In the rows, zero is written as 128.
Each row has a class, written after it.
146	146	126	130	122	99	102	151	142	123	105	99	151	116	83	110	106	87	97	127	155	139	126	143	143	143	119	148	127	132	150	111	137	119	116	141	102	141	161	103	169	102	116	131	143 | U
108	138	124	128	122	141	132	112	121	110	115	135	132	151	134	149	133	137	129	85	149	131	136	128	127	148	105	139	119	123	121	139	105	126	137	112	135	116	124	113	117	127	135	124	122 | S
125	128	133	137	133	151	100	121	156	133	117	106	69	175	126	168	153	118	141	95	120	130	127	144	161	141	128	123	135	129	131	133	121	144	117	124	160	131	133	125	107	136	164	109	142 | U
122	153	76	121	120	152	136	123	149	140	96	157	178	98	148	99	116	129	99	153	107	55	114	87	145	119	127	182	135	107	99	150	125	121	113	127	107	144	116	147	107	168	139	195	99 | S
115	112	125	77	143	146	96	154	139	137	116	131	109	104	152	116	120	140	97	154	82	83	64	137	130	117	128	109	132	164	133	126	116	157	135	113	111	143	151	176	137	117	143	126	110 | U
119	119	118	104	145	120	111	124	110	149	172	148	66	118	159	109	147	134	168	140	139	152	151	120	125	79	149	140	106	156	124	86	126	126	109	88	145	114	141	150	103	149	88	127	98 | F
132	167	137	173	132	142	147	123	121	121	99	121	139	138	118	139	137	109	93	124	159	128	172	84	148	149	114	128	145	132	116	153	148	131	133	119	107	95	134	130	134	151	144	101	157 | C
93	101	105	95	136	140	158	148	140	125	160	144	138	156	147	114	125	166	124	107	137	78	133	141	100	115	124	147	120	103	123	125	110	132	150	143	133	136	116	126	132	116	122	123	132 | F
101	147	140	125	130	181	132	139	124	87	117	115	158	116	142	115	134	110	76	142	119	95	112	110	118	138	111	122	131	130	137	147	90	166	127	128	93	126	170	121	125	133	140	97	142 | E
126	111	124	157	149	93	137	121	126	161	85	132	101	118	158	144	120	136	105	116	144	113	107	114	145	143	112	133	157	141	94	133	144	118	150	158	85	106	107	124	140	169	121	137	125 | G
90	115	91	120	107	92	143	133	155	136	113	154	136	179	91	130	181	88	142	132	152	73	85	166	71	108	120	143	127	117	123	159	108	128	131	103	132	158	158	122	132	91	132	117	172 | U
107	140	100	124	113	139	90	155	120	120	144	112	122	194	143	139	124	112	97	112	109	116	153	124	176	152	120	126	145	150	85	128	93	131	129	112	128	132	133	141	139	128	134	88	109 | S
133	128	121	173	115	118	146	156	130	150	140	115	92	108	147	90	114	142	102	126	127	94	146	123	115	100	156	110	142	128	105	100	92	118	124	135	136	105	90	125	143	108	118	145	102 | X
145	106	134	137	116	126	84	119	131	127	124	111	116	158	123	144	144	118	130	85	145	171	102	122	114	149	134	107	135	122	120	152	162	120	100	106	126	154	95	118	158	148	119	133	145 | K
117	115	111	127	170	149	99	132	109	149	126	118	89	122	164	120	144	141	136	112	152	112	124	130	129	146	125	148	134	119	120	122	119	147	126	128	129	144	136	116	128	148	128	120	111 | K
115	117	139	151	116	99	134	141	115	95	112	112	139	164	135	138	120	144	134	107	161	138	150	102	67	102	97	123	147	108	95	140	137	120	110	129	119	123	92	114	144	120	129	107	95 | J
129	135	161	140	161	132	117	164	158	164	126	108	162	56	149	123	108	137	142	121	97	75	116	160	121	150	144	152	120	93	123	154	133	137	138	163	120	100	91	138	69	120	134	185	124 | J
144	135	141	122	132	172	125	130	135	146	93	96	129	134	158	127	117	98	121	134	145	152	125	129	139	145	131	139	147	115	89	129	116	133	93	116	141	116	90	116	142	127	140	141	111 | J
114	101	131	120	91	123	81	145	130	100	106	85	147	160	128	134	91	103	123	136	94	126	93	144	168	108	144	162	150	132	114	146	117	144	153	149	91	122	156	124	142	101	145	138	152 | V
169	152	87	138	117	131	86	128	153	131	125	121	79	104	120	139	152	103	137	131	113	132	117	146	135	142	86	114	141	135	92	137	125	130	145	94	79	149	108	138	160	149	139	100	110 | S
157	110	99	115	107	158	110	123	114	140	141	113	157	71	142	87	89	119	120	135	113	102	81	121	123	161	154	117	178	119	117	131	94	91	144	118	75	147	91	109	173	105	112	114	127 | J
145	123	129	122	152	132	153	152	127	156	131	136	171	135	126	120	130	166	138	161	91	102	146	134	122	140	143	153	164	135	87	101	96	129	107	145	160	129	80	141	154	149	111	138	89 | F
115	124	139	136	139	113	143	156	129	130	124	136	156	136	104	109	164	146	110	98	158	169	168	117	94	143	145	115	102	125	136	132	202	128	125	120	123	122	105	130	134	126	145	151	114 | F
122	84	148	132	112	121	144	131	90	145	142	141	94	149	113	129	135	154	141	126	118	136	136	149	146	122	118	116	139	157	108	92	150	110	150	97	79	112	115	135	108	135	152	115	102 | R
135	153	124	118	130	125	165	100	142	133	147	116	156	109	84	115	152	95	106	144	157	76	102	133	87	91	87	155	144	115	103	115	109	106	157	146	91	109	113	96	133	121	124	122	132 | F
106	132	108	140	96	136	139	122	157	111	98	134	95	102	140	122	113	115	76	124	141	77	121	121	105	129	124	136	139	136	117	126	162	134	152	125	82	118	124	125	156	115	157	100	144 | X
129	177	139	126	149	122	148	100	148	132	126	125	131	93	88	113	140	112	142	166	120	137	70	124	148	141	152	121	145	133	145	127	114	93	139	133	88	126	140	139	109	134	154	126	198 | T
143	105	149	103	102	94	159	115	112	106	142	122	111	100	100	115	130	111	150	135	138	162	110	139	63	126	166	107	120	131	128	106	100	118	118	123	132	126	101	96	151	77	117	87	130 | V
121	146	120	139	144	101	154	151	159	144	142	140	116	98	123	90	169	136	110	139	141	80	121	146	97	138	155	135	122	109	107	128	131	120	146	118	66	111	110	150	119	143	145	143	135 | S
82	151	142	106	155	131	176	117	161	131	127	156	147	119	98	151	137	150	109	142	140	96	134	149	87	148	124	155	133	140	125	135	122	96	141	101	106	98	122	148	157	120	147	86	181 | C
145	142	139	76	145	128	122	105	136	107	147	108	111	131	126	157	145	105	131	162	104	197	88	122	172	118	120	150	133	143	98	127	115	130	124	125	66	132	118	147	137	161	141	112	146 | T
139	88	113	107	121	153	83	124	148	115	150	118	14	122	122	128	113	113	128	141	111	104	150	115	131	93	135	125	118	145	132	103	162	151	133	118	122	138	122	109	165	150	130	91	153 | V
144	117	145	137	96	118	163	135	131	148	112	138	159	151	134	134	127	118	122	128	132	150	88	132	165	109	129	119	126	138	123	112	103	128	112	137	160	116	117	113	134	136	126	148	147 | T
127	124	116	98	148	127	128	86	135	147	134	131	123	110	129	137	123	102	107	145	170	128	140	125	133	134	122	126	110	106	118	130	116	96	141	128	135	140	141	81	148	133	93	135	158 | G
113	111	131	129	98	137	160	132	126	147	129	132	104	174	130	132	123	127	158	127	129	117	111	122	130	125	124	147	137	105	120	121	102	126	123	149	169	114	103	119	121	150	144	103	114 | K
135	142	142	120	104	106	138	97	136	109	95	125	123	127	121	93	147	111	93	141	164	116	109	117	119	132	139	116	149	133	106	106	124	126	109	122	63	162	126	103	100	150	116	172	147 | K
103	126	102	82	144	123	110	90	126	139	123	160	116	115	135	122	131	117	172	170	132	147	44	97	131	128	159	138	149	157	148	131	129	97	153	132	133	138	136	130	176	157	139	119	170 | K
140	138	128	140	139	195	147	126	116	134	128	118	142	130	148	113	139	153	88	123	101	149	92	119	147	97	134	105	160	137	91	126	65	124	84	70	107	128	139	139	146	117	141	162	130 | R
132	124	106	80	121	144	127	117	146	149	163	136	99	80	147	95	113	140	128	150	114	122	138	109	160	121	141	136	110	92	116	109	103	127	125	158	145	127	134	104	127	161	90	127	139 | C
131	152	124	168	125	140	145	92	142	122	123	128	87	129	138	130	121	108	146	136	144	145	150	123	151	121	132	123	155	125	129	122	109	112	141	131	113	109	127	121	110	142	123	128	142 | Y
121	97	102	97	122	129	144	146	159	134	123	148	172	121	91	154	143	99	131	116	103	82	116	160	132	158	102	143	142	140	121	139	152	145	146	141	98	149	115	118	113	122	141	114	141 | E
131	128	154	95	162	120	149	164	160	109	142	125	134	127	140	147	126	136	133	140	122	89	107	121	94	146	143	108	156	140	125	122	117	146	122	140	123	129	99	127	173	118	136	58	157 | T
117	159	140	142	115	144	66	118	140	109	109	107	155	133	130	100	120	131	128	146	135	129	125	101	190	128	149	108	154	131	109	132	119	98	104	108	100	116	133	136	96	175	125	186	152 | E
126	136	137	130	158	131	89	136	114	152	100	109	139	85	155	100	119	158	130	119	134	107	100	131	122	163	157	133	133	111	114	139	126	127	115	153	135	129	110	124	121	125	120	164	119 | U
149	164	107	118	125	132	95	110	165	117	134	113	104	125	101	182	160	85	119	141	127	133	148	126	117	140	117	118	129	136	140	153	106	131	175	124	134	140	133	109	177	123	144	86	141 | E
134	97	88	76	135	70	133	185	156	142	117	108	192	97	77	115	115	120	98	90	138	75	82	130	100	151	125	138	146	101	89	141	111	112	71	156	122	171	88	112	165	99	91	121	153 | U
143	88	135	128	123	132	168	111	153	140	139	133	115	138	116	121	145	117	133	146	149	105	137	142	134	96	142	124	135	106	127	105	142	136	154	149	138	125	124	97	126	134	124	166	152 | K
153	133	132	140	128	91	177	107	104	112	129	141	116	146	140	124	152	124	143	128	185	158	88	116	100	82	128	111	101	141	173	89	129	150	123	131	172	145	147	137	104	121	159	102	146 | J
109	150	145	133	160	174	117	89	130	139	150	126	105	114	143	132	106	131	121	119	122	102	126	119	130	128	148	133	131	132	144	129	128	109	120	107	147	96	150	150	96	117	121	115	159 | C
164	121	124	68	134	107	110	71	119	99	121	131	133	104	127	144	123	122	148	128	167	133	100	104	110	117	101	131	137	142	125	96	141	125	162	142	120	135	105	83	151	129	111	140	92 | F
135	98	133	119	140	138	71	95	144	124	114	129	71	131	151	143	122	165	110	141	112	119	144	145	176	140	124	94	132	156	125	100	115	137	142	131	173	131	130	153	146	171	98	149	125 | U
124	113	107	126	114	94	129	114	123	119	125	140	136	147	83	133	117	106	129	141	142	150	138	139	123	123	92	151	107	108	119	123	158	116	150	156	128	107	140	116	146	122	110	146	106 | E
115	135	134	157	136	152	101	130	127	144	137	158	119	142	182	134	124	145	99	121	103	144	115	144	123	153	129	110	109	154	125	123	137	125	164	138	155	100	107	121	187	132	156	135	78 | S
158	96	134	143	114	97	179	140	150	142	137	133	136	130	99	109	145	104	128	147	145	61	93	140	81	94	123	131	161	115	97	104	103	130	121	131	111	101	89	101	150	131	108	131	144 | J
117	92	164	141	144	105	133	156	109	122	108	123	79	153	84	142	139	137	102	122	131	116	112	106	113	140	130	80	100	129	138	146	168	142	126	116	103	138	122	119	133	143	149	116	192 | T
110	136	140	127	132	95	106	164	107	98	108	81	117	113	159	113	121	113	98	116	143	114	106	103	114	105	129	133	141	149	75	141	128	143	114	121	55	111	112	171	107	128	125	110	114 | S
114	157	104	91	130	131	118	117	135	121	139	150	165	149	151	140	113	190	115	90	133	124	99	141	111	146	131	132	128	145	135	123	157	133	152	146	152	165	124	149	137	90	156	123	142 | K
115	113	99	100	92	109	101	130	128	129	145	150	59	123	106	118	132	132	120	139	112	57	81	113	100	89	140	143	98	138	136	123	138	135	138	115	105	151	135	118	134	133	144	112	157 | U
139	123	117	140	99	127	147	110	106	93	104	151	139	160	124	157	103	121	114	130	116	155	131	129	133	150	105	150	114	135	144	143	109	150	137	132	117	162	122	121	149	137	122	126	139 | Y
101	103	119	142	112	171	153	117	127	142	111	112	146	141	189	138	95	106	116	134	124	93	139	116	178	123	142	143	185	106	94	135	131	116	142	146	105	115	156	119	84	120	154	100	129 | J
134	131	142	98	150	131	150	140	118	105	161	125	167	170	135	147	138	159	152	130	153	174	112	113	145	106	144	145	114	120	137	102	107	135	78	125	173	124	140	133	139	150	153	93	149 | E
134	123	109	104	126	120	134	104	156	110	149	119	187	106	107	155	142	112	79	92	121	84	73	138	116	125	101	133	150	107	107	139	103	131	117	125	100	138	171	110	121	97	117	89	163 | C
130	148	115	138	125	144	131	88	129	135	106	119	132	138	157	148	123	85	87	119	152	94	109	123	149	153	106	143	164	140	126	131	115	124	171	126	89	111	159	122	119	116	144	94	101 | G
106	101	175	97	88	134	142	118	103	128	133	142	132	176	128	161	111	158	151	142	121	147	139	94	164	111	133	134	118	177	158	115	150	118	126	125	173	131	87	152	119	200	143	88	171 | X
134	187	96	188	164	105	110	153	108	129	135	92	77	104	139	136	130	130	63	107	146	107	131	104	144	143	145	127	148	140	81	143	119	129	122	112	56	114	131	174	126	125	154	74	166 | Y
138	102	147	108	115	148	174	93	141	111	112	122	130	139	92	129	132	154	131	121	131	161	117	155	144	141	129	139	125	106	140	108	117	116	125	134	116	157	108	115	126	149	143	156	175 | R
127	119	93	144	142	112	118	151	149	126	130	119	99	94	152	146	128	94	117	106	145	125	143	143	109	140	156	145	127	131	105	142	129	125	123	113	89	150	102	108	160	100	135	108	169 | J
122	144	149	122	155	123	143	147	140	124	135	101	140	121	125	153	148	129	129	145	133	110	98	151	160	96	103	128	164	150	92	112	115	125	151	125	60	120	150	125	122	128	186	84	173 | R
116	162	134	152	117	153	159	143	140	131	134	150	159	139	141	153	128	167	137	115	143	118	146	130	105	95	93	112	135	174	145	107	59	101	82	93	196	140	93	146	144	152	132	71	133 | E
107	109	105	145	119	89	133	135	120	106	122	124	124	121	107	129	137	110	150	120	153	165	137	127	112	119	128	146	119	121	143	134	128	110	112	118	102	164	141	115	130	134	126	96	173 | J
127	95	150	128	107	91	116	119	139	129	92	145	127	121	130	120	120	119	125	113	149	40	43	149	106	148	143	126	142	145	142	111	145	142	138	127	106	126	125	99	123	128	127	146	175 | X
115	175	109	139	136	108	117	141	154	129	116	109	161	69	153	140	121	133	122	110	142	158	154	153	137	143	119	149	152	140	86	145	116	90	152	134	67	127	116	131	152	115	120	113	140 | S
123	138	117	159	120	108	150	132	128	153	108	110	101	135	95	133	164	76	97	117	122	116	134	118	126	145	120	149	158	133	100	137	183	123	142	147	46	139	121	126	95	137	177	96	117 | R
151	108	115	161	109	168	136	103	134	104	116	108	173	118	109	150	84	123	129	87	104	107	112	90	211	137	162	137	171	128	175	134	147	130	119	138	134	138	178	121	92	133	136	107	219 | G
102	124	108	177	105	131	154	122	122	128	110	142	129	186	124	94	158	124	67	114	149	140	164	107	119	142	130	122	121	100	106	154	172	130	144	124	113	95	121	161	125	131	149	157	92 | C
123	124	121	118	108	136	118	122	145	123	164	120	156	129	94	137	118	69	140	160	108	99	131	153	124	116	136	163	140	141	135	139	97	99	150	129	95	172	112	93	153	117	113	124	180 | K
100	124	98	124	130	172	123	130	124	111	126	103	166	111	112	132	151	131	121	116	117	101	123	151	135	143	124	162	146	128	110	133	63	129	133	107	135	138	136	123	143	116	146	85	144 | S
113	189	144	159	114	136	124	131	109	114	116	105	128	162	167	142	148	120	108	110	147	188	103	93	120	113	129	104	134	144	140	162	96	140	136	128	127	124	167	127	144	112	145	78	157 | T
121	119	153	160	80	86	111	119	122	111	92	128	67	190	178	152	105	129	129	88	163	93	103	135	97	122	106	117	121	136	139	128	130	126	128	128	112	173	110	125	104	148	139	106	137 | R
135	116	136	102	134	142	140	107	119	124	149	146	144	146	105	164	163	108	125	142	95	146	120	118	169	120	124	123	142	166	119	134	162	146	150	110	82	123	158	120	105	140	171	104	158 | V
105	133	103	132	136	132	92	115	137	105	120	124	124	118	136	126	116	121	151	107	143	154	139	121	108	149	151	154	118	128	165	152	134	105	133	134	134	158	113	115	159	121	142	114	147 | V
114	138	140	153	137	72	69	136	111	154	140	132	113	149	100	114	179	147	150	95	172	177	84	133	110	126	161	122	99	149	151	128	194	116	128	104	130	104	117	144	129	152	146	147	155 | Y
131	116	128	128	164	189	127	120	120	140	114	111	131	137	137	118	114	112	106	129	134	151	124	107	187	132	127	120	141	132	129	133	133	124	136	127	122	91	120	143	129	141	142	184	110 | E
138	145	136	168	126	135	117	116	99	148	140	136	109	92	176	110	107	159	161	104	154	90	139	139	111	140	142	117	133	126	133	117	115	122	133	129	151	115	133	112	95	115	109	92	140 | V
125	87	104	109	131	101	113	129	125	138	148	121	108	100	99	134	178	99	109	120	120	81	101	158	63	114	131	135	116	121	94	113	133	151	139	130	116	152	139	77	136	89	121	101	117 | F
103	167	80	110	153	116	143	150	156	150	128	134	127	105	115	130	147	116	87	122	132	118	112	122	111	116	111	165	142	170	108	133	126	109	123	115	83	149	97	176	148	128	158	114	123 | K
135	144	131	105	134	97	138	111	133	124	103	146	197	127	108	117	140	116	120	127	130	145	50	121	132	150	111	146	152	134	116	126	114	119	126	135	65	115	136	92	135	133	132	178	107 | G
131	140	94	120	150	104	79	88	111	162	108	156	135	111	148	136	140	153	113	84	138	154	60	131	130	158	142	157	130	176	125	126	159	113	127	112	127	129	115	152	153	132	126	157	131 | C
127	111	124	144	119	114	119	151	110	132	123	117	109	126	147	131	103	157	108	128	122	74	121	104	139	101	165	135	126	139	101	109	125	137	108	136	153	108	105	156	111	137	140	131	126 | E
104	133	105	146	104	109	125	109	146	148	119	134	114	143	136	128	142	90	97	131	127	99	114	129	107	132	142	122	154	129	102	150	128	108	176	145	104	120	120	101	154	102	133	140	129 | X
123	86	126	105	102	138	130	127	133	96	120	135	116	121	146	164	119	87	160	105	130	180	127	112	153	107	133	113	102	147	129	144	151	150	112	116	154	143	103	121	113	128	131	133	153 | K
142	118	137	156	110	125	155	133	150	151	116	130	135	163	104	139	127	144	74	106	98	90	102	142	114	139	107	140	145	127	155	155	117	119	142	141	74	164	114	134	143	160	143	132	159 | V
111	121	104	99	129	145	137	152	146	153	133	138	121	113	127	167	136	158	97	102	93	99	129	139	140	156	129	109	129	138	106	154	156	147	161	112	106	133	139	148	117	103	162	79	158 | G
96	161	111	145	123	149	106	90	129	140	126	131	101	161	154	102	142	189	146	109	144	167	168	127	131	116	125	129	145	126	118	128	128	99	156	140	148	131	121	145	126	152	109	162	128 | R
150	112	99	150	140	144	136	137	127	137	133	83	162	148	94	123	153	48	106	157	141	65	121	136	158	102	118	168	166	145	123	126	80	130	151	121	96	148	111	119	140	125	149	120	131 | G
85	124	99	138	86	124	102	133	133	91	130	154	156	152	113	131	138	139	119	129	126	110	126	104	106	102	103	129	75	102	134	176	101	129	156	124	178	123	133	123	164	151	120	146	152 | F
